Below is a small trained network, with its code and all its weights. Each question gives an input and a class and asks what happens when units are switched off, that is, made to give their printed mean instead of their output.

import numpy as np


def w(rows, s, z=0):
    codes = np.array(rows[::2]) - 128.0
    scale = np.full(codes.shape[1], s)
    scale[-1] = z or s
    return codes * scale


def f(y):
    return np.maximum(y, 0)


def log_softmax(a):
    a = a - a.max(-1, keepdims=True)
    return a - np.log(np.exp(a).sum(-1, keepdims=True))


def net(x, mask):
    res = np.array(x, float).reshape(1, 6) / 4 @ E
    y = f(res @ A[0][:, :-1].T + A[0][:, -1])
    res = res + np.where(mask, y, B[0][:, -1]) @ B[0][:, :-1]
    return log_softmax(res[-1] @ U[:, :-1].T + U[:, -1])


A, B = {}, {}
E = w([
[39,92,126,86,123,170],'x0',
[160,147,226,59,43,127],'x1',
[164,67,118,93,254,243],'x2',
[67,194,221,70,193,129],'x3',
[100,143,130,109,169,55],'x4',
[158,108,113,118,85,82],'x5',
],0.0086)
A[0] = w([
[80,117,142,115,92,91,56],'n0',
[78,93,133,96,137,177,49],'n1',
[71,108,132,162,122,158,86],'n2',
[138,127,58,133,181,81,1],'n3',
[181,142,156,66,169,133,60],'n4',
[196,110,166,159,99,115,237],'n5',
[158,72,120,127,106,183,53],'n6',
[91,34,140,143,167,136,53],'n7',
[64,123,76,164,105,142,132],'n8',
[254,187,133,125,94,121,240],'n9',
[150,93,146,140,139,75,203],'n10',
[41,131,102,113,200,52,81],'n11',
[86,160,56,167,173,122,114],'n12',
[123,120,170,65,136,132,95],'n13',
[76,100,110,56,140,159,83],'n14',
],0.0093,0.0049)
B[0] = w([
[97,158,86,99,61,116,162],'n0',
[207,154,101,112,88,169,163],'n1',
[85,178,148,127,125,106,147],'n2',
[149,147,98,111,99,134,156],'n3',
[126,192,135,66,124,189,166],'n4',
[73,156,120,177,123,64,226],'n5',
[184,72,56,112,82,85,171],'n6',
[154,118,46,129,102,128,164],'n7',
[89,156,173,129,209,151,174],'n8',
[44,149,122,147,115,1,254],'n9',
[123,144,80,140,171,96,181],'n10',
[217,122,84,160,39,70,177],'n11',
[59,171,108,131,121,121,183],'n12',
[66,155,180,94,172,133,172],'n13',
[173,43,66,99,120,186,171],'n14',
],0.0091)
U = w([
[61,54,102,70,165,255,3],'0',
[168,28,47,175,13,48,147],'1',
[40,146,139,109,214,94,209],'2',
],0.0078,0.0045)

Each question gives the input, the list of numbers given to net, and the class t.
The units are the neurons (one row each of A and B). Each row of codes is followed by its name. A weight is (code - 128) times the scale printed after its matrix; where a second scale follows, it is the last column's (A, B and U).
mask holds one flag per neuron, in row order. A switched-off neuron (its flag False) gives its mean, the last column of its row in B, instead of its output. The means were averaged over made-up inputs and are rounded, as every weight is.
A unit's drop is (log p(t) with every unit on - log p(t) with that unit switched off) / (log p(t) with every unit on - log p(t) with every unit switched off).
The circuit of an input: a set's keep is (log p(t) with only the set's units on - log p(t) with every unit switched off) / (log p(t) with every unit on - log p(t) with every unit switched off). Starting from the 12 units with the biggest drops (on a tie, the unit counted first), units are removed one at a time, each time the one whose removal leaves the highest keep (on an exact tie, the one counted first), for as long as the keep stays at least 0.8.
circuit, biggest first: the units of the circuit, biggest drop first
most important unit: the unit with the biggest drop
k most important neurons: the k neurons with the biggest drops, biggest first
drop when u is switched off: that unit's drop, to one decimal
input [-5,8,-6,2,-3,1], class 2: circuit, biggest first => (n11; n6)
input [8,-8,1,3,-4,3], class 0: most important unit => n8
input [0,-4,-8,-5,-2,-2], class 2: 2 most important neurons => (n8; n11)
input [2,-7,8,5,8,-8], class 1: 2 most important neurons => (n11; n7)
input [6,-3,-8,-3,-4,3], class 2: circuit, biggest first => (n8; n11)
input [-1,-8,7,1,3,-4], class 0: 2 most important neurons => (n9; n5)
input [3,-8,2,6,-8,-7], class 0: 2 most important neurons => (n9; n14)
input [-5,6,-2,2,-3,5], class 2: 2 most important neurons => (n11; n6)
input [3,-7,1,-7,-4,1], class 0: 3 most important neurons => (n8; n9; n11)
input [6,2,-5,0,4,-7], class 1: 2 most important neurons => (n11; n0)
input [-3,-7,-4,3,2,-5], class 1: 2 most important neurons => (n11; n13)
input [-1,-8,0,1,5,4], class 1: drop when n11 is switched off => 2.3
input [2,-8,0,6,-8,6], class 0: drop when n12 is switched off => -0.1
input [5,5,6,-3,6,3], class 0: drop when n11 is switched off => 0.1
input [6,-2,4,-3,6,-6], class 0: circuit, biggest first => (n9)
input [5,-3,-5,6,1,-3], class 1: drop when n6 is switched off => -0.1
